Each row has a class, written after it.
-193  253  97  -71  6  182  224  -14  -454  16  7  -234  190  145  23  151  7  17  -252  -276  167  -41  -263  -51  139  -84  -37  450  -160  -256  -298  82  174  146  -243  70  271  228  -45  3  218  184  41 => J180
61  -157  192  18  -196  -112  181  439  54  -217  518  165  -32  -89  146  -47  523  -58  -78  193  -5  80  145  4  -163  -189  -38  -72  53  4  99  -196  -238  -100  -47  151  -62  133  82  -389  45  30  -489 => J659
160  176  -89  -12  -175  77  65  73  -332  192  -242  -190  212  -31  76  45  84  -125  298  -97  360  -199  -185  -157  -50  -98  -33  133  -236  83  140  -134  6  144  297  190  -37  -18  183  328  86  -62  149 => J48
-127  139  283  136  -136  228  -768  11  327  265  -426  -165  -54  -41  -120  -89  -159  -277  167  -298  -268  -1  -20  63  231  -391  55  -286  34  157  8  134  -22  161  -101  -216  -23  91  -179  384  115  -148  375 => J704
-16  207  46  28  80  120  -413  251  255  273  130  221  17  -265  -126  -325  183  -301  -286  142  -484  54  -260  -28  236  7  -149  241  394  78  5  -31  -28  338  119  -223  -40  -72  78  -244  51  11  -154 => J156
109  51  -224  -44  -27  -29  77  -51  -137  56  15  148  60  -60  -64  323  168  144  22  428  -76  -110  237  -161  -113  337  272  268  280  -183  -293  -193  60  -106  -159  -36  -251  -173  -304  -278  46  200  -280 => J704
-28  236  88  -30  -85  -96  -36  64  72  205  171  143  -54  -79  32  -290  -135  60  -225  283  -335  -41  -45  -97  243  11  36  -120  -53  -146  -72  -184  121  479  64  -45  43  -123  72  195  127  229  -291 => J48
-50  -214  159  299  105  -86  125  -69  43  126  273  -16  236  165  77  -306  -53  104  -88  -191  170  104  -94  139  -20  -295  69  -145  -132  162  -69  -54  -111  -310  417  -253  53  32  -7  250  41  -218  -108 => J180
69  131  156  -17  -51  233  309  7  -199  -189  -154  10  221  273  -163  -4  -82  -300  -15  143  55  -83  -180  -151  -25  19  212  80  -72  -197  -1  -67  -253  -36  2  -127  216  -98  -97  155  121  315  -82 => J704
-10  191  175  215  370  189  -186  -99  -219  18  269  144  -85  157  87  -231  84  207  100  339  -85  72  -167  -103  -106  -61  -189  159  440  -142  82  48  -53  138  -205  63  -121  87  -68  -18  44  -110  -85 => J801
-40  228  97  12  29  448  -100  166  180  68  68  -353  220  183  -198  101  119  121  -246  58  -287  139  -345  -180  -251  -198  27  180  107  -157  23  103  -118  14  -299  -271  125  120  -222  156  407  167  -92 => J156
22  272  108  -64  -236  -12  -224  -74  133  160  368  -132  228  -76  47  -75  141  138  -93  109  -29  -116  -133  -44  -153  -136  -89  -315  282  313  147  -97  135  -237  78  -200  -67  -194  -280  664  69  14  352 => J698
135  23  -69  -157  10  -79  546  246  -24  -310  -103  -557  130  215  -18  384  -193  56  -13  176  -377  232  141  -133  -313  -164  -82  50  -190  102  178  158  74  -51  -270  44  207  -271  -362  118  161  -70  80 => J267
29  24  64  -67  -125  296  -265  -155  38  -230  282  -314  -1  85  -363  112  -338  32  -37  -38  97  113  -17  -55  -140  19  224  -35  -143  -123  306  -210  7  -4  -324  -87  37  -200  -552  -104  -34  105  7 => J156
-30  -34  159  3  106  273  -485  -59  368  247  -306  -50  -216  49  -41  267  39  54  -215  61  93  -154  -149  -40  -66  72  402  -107  -55  -44  -120  154  -288  82  -91  -327  13  79  88  148  106  139  -186 => J704
-205  245  -61  -42  -59  7  -262  -168  104  502  24  -181  83  -406  76  -32  -23  -107  -185  -248  -732  130  -174  59  141  194  -286  -30  24  207  41  18  225  92  192  -189  -163  149  175  -60  -108  -58  476 => J698
96  -343  -249  266  210  215  -9  -19  -214  96  -20  58  -182  44  -159  -43  -232  154  -41  -7  -37  188  -311  -53  -112  -8  -46  -41  -109  -22  85  348  -231  -72  129  -188  -281  -146  -126  -227  -108  -242  -275 => J801
-101  32  26  421  -226  79  -566  34  -31  407  295  389  -204  -71  -247  -396  -4  28  279  -169  -144  -162  -445  -198  141  -270  87  35  457  -303  -2  293  -91  59  155  74  -243  -64  267  -112  69  -77  684 => J267
-11  138  -69  -54  252  -102  253  -165  -466  -168  5  148  348  54  289  146  56  12  -140  283  22  -92  -179  -155  224  233  165  131  -37  -206  -185  -108  63  125  -145  160  306  -149  239  -222  70  -9  -167 => J801
-158  -222  222  82  35  -114  -167  24  234  93  99  318  31  -40  98  140  268  -28  -159  67  101  5  206  187  12  67  -122  24  435  54  -216  197  -33  -194  -22  -241  -15  35  62  -235  48  121  -190 => J698
-31  31  -116  97  6  172  -22  -71  -53  113  202  -246  160  -212  21  -264  279  3  -353  -166  -134  56  -146  -135  27  114  -91  33  -150  -31  -97  -16  -26  189  319  -54  -199  113  323  248  -141  178  -30 => J801
-170  270  -134  -84  17  -20  -95  249  53  346  48  -72  -28  72  141  -140  258  14  -62  39  213  -181  -195  -248  243  59  260  112  -443  136  -129  90  -50  257  32  150  14  169  261  189  5  79  -315 => J659
102  -66  36  93  -217  -54  14  42  -233  244  45  265  -89  -274  -49  -236  -55  -134  466  108  -80  -114  32  -121  140  79  -343  209  85  26  235  41  30  16  332  92  -161  96  213  -143  -137  37  248 => J801
96  144  121  181  39  -35  -116  -98  103  136  107  -62  -93  -206  50  -57  -216  -12  -288  95  -379  200  74  -74  -62  -97  -439  -362  185  93  27  -36  67  184  13  -68  -24  -78  170  -105  -133  -277  388 => J156
-229  -95  219  119  198  -103  -246  -312  150  -8  211  -146  -27  -98  34  80  -155  229  88  56  177  -50  -100  192  45  -64  155  -128  64  56  173  198  -39  -512  -39  -17  -65  35  -236  52  -95  -68  55 => J860
136  207  14  425  -70  232  -429  68  13  116  -39  -277  -67  -437  -263  -143  -263  -250  -159  -91  -493  -87  -250  -139  182  -340  131  -198  39  231  80  154  -56  -2  124  -98  -194  -55  116  112  -9  -112  603 => J659
64  -84  16  -66  46  -24  -34  175  -70  229  154  129  50  -48  376  -77  235  6  -203  443  143  -163  -349  -119  100  165  -94  -91  -296  16  93  24  2  350  109  84  409  70  169  27  -9  93  -466 => J659
26  548  -135  -291  -21  135  188  189  -159  41  76  -247  106  96  30  -79  35  123  -52  69  272  45  -209  -130  3  83  154  279  32  15  -78  -123  168  161  -116  45  81  -56  -140  413  279  320  -143 => J180
-78  429  306  136  297  135  -515  -278  480  2  92  -222  57  -23  26  -215  -249  -107  -26  -233  -17  141  -277  191  241  -204  484  -178  107  331  143  92  95  -49  40  -53  -1  61  -9  241  -97  -9  -60 => J698
6  36  134  132  217  -134  -379  -332  -265  490  -199  247  -16  -266  383  -120  196  -26  36  -159  -80  -4  64  92  225  156  -294  -79  156  113  -144  -227  150  169  147  267  12  148  440  79  -55  -121  -34 => J860
-1  -363  -20  9  44  -23  -198  -277  -4  -8  -54  413  -67  15  -88  9  174  -22  30  84  -235  -87  116  49  -31  260  -215  25  105  -78  -84  -127  -80  56  480  -101  -248  20  369  -420  -55  -95  -153 => J704
40  219  224  -153  -41  154  -28  -46  -71  108  307  116  -112  -177  -90  -30  61  -432  -52  -251  -424  228  -159  99  -169  62  -238  -11  361  24  98  -41  28  268  465  5  -1  -60  39  -72  -43  78  168 => J659
153  -42  -153  39  170  74  237  -172  -80  -280  84  5  233  -63  -137  95  103  18  -123  266  -34  29  -30  -118  5  85  97  166  260  -296  -145  80  0  -353  14  -193  119  -107  221  -328  134  121  -128 => J860
-80  114  328  -131  -160  208  -407  -279  198  -55  -54  -222  -213  -102  73  82  -101  -80  -79  -280  311  -169  -135  197  66  -162  92  -575  109  206  -95  144  -274  -240  65  -85  380  -41  130  188  198  182  352 => J48
126  242  13  -107  -249  357  -69  161  -188  38  165  -66  -276  38  -126  133  117  -256  -155  -28  -199  45  -324  -122  -161  14  137  101  23  280  165  96  -155  322  5  -103  -91  -164  -53  -60  97  161  237 => J48
22  -24  118  -67  -88  -31  -340  -210  -151  -239  -201  54  -70  -89  -5  -82  -287  153  25  260  187  -122  44  73  197  129  -147  -176  504  -341  -173  -42  44  -34  20  -51  -107  -193  355  7  239  163  13 => J180
-16  -116  -145  179  184  268  -343  -59  154  405  -177  -19  -82  -148  -28  -403  211  110  -98  -275  -368  -122  -156  141  24  -78  -47  27  179  -127  5  75  4  344  -57  -197  -269  31  432  38  -66  -210  153 => J860
96  -104  -186  315  50  272  -155  271  21  232  31  -132  -73  93  -199  -228  -44  58  -6  -112  -82  41  -69  -91  -33  -210  -56  196  -37  -115  -138  22  57  291  201  -156  -202  284  35  109  44  -182  4 => J659
120  167  78  87  64  345  -346  25  -95  -108  -354  -69  -153  190  -3  -151  -172  -43  218  -430  203  165  -198  44  -49  -348  123  -55  -1  294  137  223  -165  257  -42  38  -152  114  -7  177  76  -257  194 => J267
-229  -180  -123  -30  0  15  -90  31  63  -87  -94  -186  71  3  -137  206  -5  78  -131  -234  -270  272  36  226  -70  -116  -33  177  153  -198  -90  126  19  -287  -185  -183  0  -28  -212  -235  299  -77  -70 => J801
-128  -120  203  264  74  174  -365  -64  -15  192  -136  56  -30  179  -150  76  -183  135  224  -133  47  17  -107  -79  14  -178  241  -22  -199  -138  -74  171  -176  -23  63  59  -81  165  -281  -59  81  -23  -248 => J698
-79  55  -67  -204  212  -249  259  -77  -133  -36  -6  297  167  196  163  66  -116  -83  76  -279  305  -53  0  -28  28  -45  -138  -68  -112  405  -4  126  -21  -288  90  -54  133  38  -210  -5  -196  -441  -441 => J267
-53  261  -38  -290  -242  188  -191  132  222  58  -121  -315  -199  -68  60  250  -108  59  -92  192  -82  -51  -112  42  -3  116  -218  -57  156  -164  -141  -37  -97  383  -397  -27  -11  -170  -282  255  302  384  149 => J48
128  -94  125  6  -121  75  24  55  209  -384  -186  -94  -143  -2  -109  142  16  -395  324  -293  22  232  -3  247  -197  -222  -189  -149  346  136  9  149  -364  -274  317  262  44  -166  -112  -312  36  1  230 => J48
-103  309  -15  -44  -207  76  -301  168  82  455  277  -217  -126  -236  194  -66  435  99  -510  73  -97  -15  -221  -105  -49  110  -136  -32  -20  66  -80  -110  114  526  -27  32  -59  135  195  443  62  215  233 => J48
4  353  22  -7  123  281  -584  -220  -75  471  23  -33  -243  -162  -22  -105  -261  -36  -173  -87  -238  8  -412  -126  48  307  165  11  -7  183  24  -68  -238  336  83  -10  -191  -11  83  67  -55  52  -40 => J659
-12  -118  38  202  138  0  -212  -59  -173  38  46  455  -58  -114  -15  28  193  -30  276  -88  479  26  -109  107  36  -129  -19  98  571  -298  -196  112  -66  -494  112  -60  18  125  98  -354  190  -89  -39 => J180
-2  89  70  113  275  49  -272  -196  -239  179  -14  127  162  -93  218  -105  42  263  -49  281  -390  102  -330  70  30  113  -24  -80  291  -7  23  -118  56  -25  -29  43  -35  9  -299  -102  -23  -167  -25 => J860
58  -92  24  320  80  223  -275  -139  -318  364  12  -27  -240  -81  -94  -114  -501  224  249  285  381  -152  -63  -167  60  220  -7  149  -114  -188  276  -64  -135  195  -132  -87  -349  -34  82  -13  -60  110  140 => J156
-41  -157  94  -176  19  -227  343  -4  -57  -434  -11  71  28  230  123  210  315  162  -131  46  443  26  198  38  -245  87  18  15  102  -279  -106  -8  -92  -268  -90  283  76  -64  -31  -44  -23  277  -482 => J267
-12  -58  47  32  -11  -71  177  13  -457  287  108  193  -215  -16  176  77  79  248  -173  521  -419  -206  -13  -234  -23  329  -85  116  145  -361  -91  -79  47  233  -204  5  -8  31  267  -77  83  206  70 => J704
-150  -137  99  -57  69  -204  154  -24  -77  -170  173  -85  329  226  95  -47  249  81  -313  -20  -392  117  -8  -86  -55  38  -63  30  -129  -216  -53  -65  200  93  90  139  202  123  48  317  -24  24  -261 => J659
20  195  89  116  154  -89  -438  4  430  1  329  -98  -15  -367  146  -157  -207  -63  -53  -141  -224  438  -80  37  -37  -231  -299  -472  328  158  236  1  35  -164  15  -60  -21  92  -222  40  -105  -244  -108 => J267
41  97  -178  170  -74  50  -391  127  -290  345  15  318  218  -103  40  -175  17  48  -42  79  389  14  -152  -244  89  15  -91  -27  -98  -142  -52  -189  -38  85  -211  109  28  -3  -209  -249  35  -76  -586 => J659
-32  -283  -24  63  163  -32  350  -30  224  -50  -261  -343  114  146  48  -165  232  -73  126  -8  222  -200  40  209  64  -47  303  87  -429  208  -199  147  -222  -111  336  185  77  147  404  244  17  -84  -364 => J180
-30  -207  124  46  -204  5  -54  -142  -103  -193  -17  -113  -46  36  -202  -227  -45  45  24  -84  286  -29  50  55  16  -203  103  -173  -170  41  72  316  -63  -326  322  -60  -17  39  -8  124  -117  -22  109 => J659
-111  -40  -144  193  168  101  350  201  58  -45  39  -189  220  114  -260  68  270  152  -230  -31  214  -49  -149  -51  -129  -219  355  313  -212  -37  -71  111  -272  -502  101  -296  -190  51  154  13  193  -16  -127 => J801
96  191  72  -77  170  -199  393  -337  179  -267  -347  -222  82  221  121  75  -218  -85  237  -50  -197  36  169  57  -204  -16  79  -218  162  15  -144  -128  -189  -353  401  275  13  -141  231  261  58  7  -161 => J704
176  -97  130  138  140  182  -187  -150  73  5  -178  206  -122  -76  -9  8  -156  -120  425  -90  -134  -91  -126  -104  42  -119  63  -234  118  -32  -31  105  -270  -96  562  -81  -115  222  316  -202  48  -95  -341 => J48
-292  243  77  -230  -79  -81  -250  29  272  229  20  -84  -47  -62  128  143  189  -15  -305  136  -139  -125  -6  93  96  150  -335  -145  -151  174  -76  -234  57  316  -314  83  28  34  -198  496  108  125  126 => J704
107  17  -126  104  197  -11  -104  -259  56  -46  280  159  73  -239  -112  91  -49  85  116  208  -635  95  253  -108  -328  253  -102  -66  532  -115  148  -272  -10  -66  -147  -72  -180  -216  -90  -132  -15  -133  420 => J860
147  206  70  -181  92  278  50  70  -318  -4  87  183  221  -43  -87  276  220  7  -91  96  -234  -1  -33  -160  -200  126  -168  2  196  40  112  -296  -11  227  -255  -168  -184  -227  -42  -181  122  -34  7 => J860
-45  -325  -113  97  263  -70  -209  -244  -121  -300  -90  187  -9  21  -70  7  61  438  -150  285  244  89  126  115  -23  180  267  26  179  -233  -22  58  -14  -421  -73  -126  -57  -56  61  -573  -7  -77  -196 => J860
111  191  43  -179  -195  25  -219  69  90  438  -199  -6  -246  -74  98  -55  -23  -232  30  -40  -304  -55  -138  -159  264  132  -205  146  -331  234  -189  20  -75  637  246  286  118  102  236  245  50  154  -97 => J659
-131  -135  -69  11  -56  -82  -66  -42  274  183  117  -19  15  -45  30  168  -51  -169  -26  -237  -217  129  82  42  -158  22  -177  -211  -15  176  39  76  34  -150  223  -216  27  -7  -276  189  -67  -53  89 => J704
-116  -194  62  310  185  -143  91  117  -216  120  193  216  48  -152  363  -361  217  252  133  399  -35  -78  -11  -85  362  -62  19  -279  -183  -171  -80  -65  -163  -103  -38  89  -137  163  115  -135  -78  -3  -420 => J801
142  -1  497  168  42  68  -365  -339  349  159  121  -62  -59  -162  113  -158  -108  173  -152  126  -698  86  198  85  -204  122  -237  -402  144  230  322  -499  -182  197  -48  -154  -366  -43  318  168  -194  -33  229 => J801
-59  195  -80  52  170  205  -528  -129  -75  352  136  220  306  -162  35  -188  336  12  129  -79  -139  -32  -132  -158  70  124  47  94  511  -260  -121  -148  51  105  -154  -79  -116  -71  170  -151  108  -42  -260 => J801
-40  -297  -228  292  -104  271  -300  293  95  166  414  23  -72  129  -468  -6  364  260  -174  302  330  77  -99  -211  -181  -95  -138  192  57  -184  -83  358  50  -130  -16  -338  -139  74  -146  -230  118  2  162 => J659
-89  -232  179  176  116  -129  -124  -192  102  -137  -87  -103  78  -27  40  -110  -175  169  -17  60  36  63  183  67  117  -24  48  -293  -61  -20  65  -11  69  -343  92  -105  15  270  -39  71  -226  -143  2 => J156
133  -64  -61  -41  187  -34  270  -123  -119  -165  21  95  -150  1  200  11  202  -54  96  -202  101  -128  229  -38  -123  177  178  -80  -206  386  -83  -200  -239  -34  422  207  -124  232  153  -52  -316  -85  -311 => J48
360  -135  -185  -164  -295  -89  19  -100  26  -206  -344  184  175  33  30  -121  -276  -16  97  101  -4  -66  299  -209  45  324  -110  -114  -80  208  78  -214  209  54  441  -175  34  -118  -105  180  -247  293  -158 => J704
43  1  260  116  -1  174  -238  -82  132  22  -137  -179  -109  187  220  136  -231  -41  389  -471  396  -34  -15  22  -65  -227  -85  -308  -151  264  178  79  -138  81  -154  225  -30  -7  -180  516  -118  53  67 => J801
70  15  142  16  117  115  -213  -410  -92  283  -185  229  -215  -108  -69  -31  178  230  203  165  92  -592  -94  -90  80  181  51  49  47  -107  -98  -68  -184  137  218  88  -408  141  899  85  44  -27  120 => J267
170  -156  297  102  -82  -73  102  -78  48  -550  -25  -95  -114  -195  -80  51  -272  -129  11  -59  82  -103  49  230  -31  -328  -146  -346  181  -148  104  14  -126  -262  207  309  158  -203  51  -342  -100  14  113 => J698
29  86  240  101  7  187  -339  -244  -223  95  190  -166  -27  -149  -90  -96  -297  327  -129  361  -292  -91  -207  -176  -2  6  -292  -70  50  -143  239  23  73  248  -19  -84  -242  -50  39  171  59  57  149 => J860
47  184  30  -146  -174  -38  -5  -137  134  -80  19  75  -128  -67  -139  202  242  -252  -111  108  5  -73  108  61  -14  43  106  99  141  52  -62  -137  -37  -153  29  -81  -185  -153  16  -49  -33  97  85 => J860
-41  171  26  147  49  53  -245  52  -71  117  -105  -37  143  -108  83  26  -6  16  -74  158  -114  56  -67  -17  5  33  0  25  391  -173  -29  33  183  142  -336  61  43  -98  -104  30  114  119  155 => J704
-208  153  -90  104  103  24  -251  45  -167  447  154  376  8  -238  251  -204  175  -156  -39  87  366  -208  -362  61  483  187  -97  263  64  -45  -142  26  141  252  -63  90  220  240  265  -117  70  132  -157 => J801
204  44  -232  -47  -120  302  -183  270  -299  301  21  136  -45  -141  2  -95  213  -80  51  -99  -287  -60  175  -199  -140  54  -417  37  106  204  100  -188  183  568  26  -229  -185  -11  26  -23  14  -140  222 => J698
193  -46  -213  -16  35  -24  -121  -102  -549  271  213  314  -207  -325  144  -2  166  308  -174  -25  -434  -256  -139  -166  -51  307  -452  193  471  -318  -45  -268  279  320  -78  129  -277  30  261  -73  -187  -70  255 => J698
180  117  -166  -131  6  -39  -94  96  -5  120  -148  101  73  -120  -97  -36  -99  -77  119  238  -512  149  67  -195  165  325  -180  -58  108  178  51  -81  313  188  193  -97  -163  -10  101  -47  -156  -64  38 => J659
20  -21  -181  283  224  -32  -89  -135  14  332  -200  -161  -2  -244  229  -6  94  263  -101  46  -110  -54  -83  82  -4  106  67  4  8  -46  -118  -146  -111  -32  -192  12  -293  -115  356  19  41  -58  249 => J180
100  195  60  -282  112  294  -9  -5  145  -91  -121  -279  26  -14  -123  213  -40  -169  188  274  -363  -47  141  0  -290  302  372  153  67  163  234  -268  -190  103  -215  -198  -47  -169  -354  209  187  235  -201 => J180
-32  -106  77  153  61  -135  523  -36  -199  73  -73  62  -163  67  233  7  -122  -64  -74  312  -62  -121  -81  -31  128  93  22  -57  -224  -252  -268  18  -383  42  166  280  195  -54  456  -460  54  104  -182 => J156
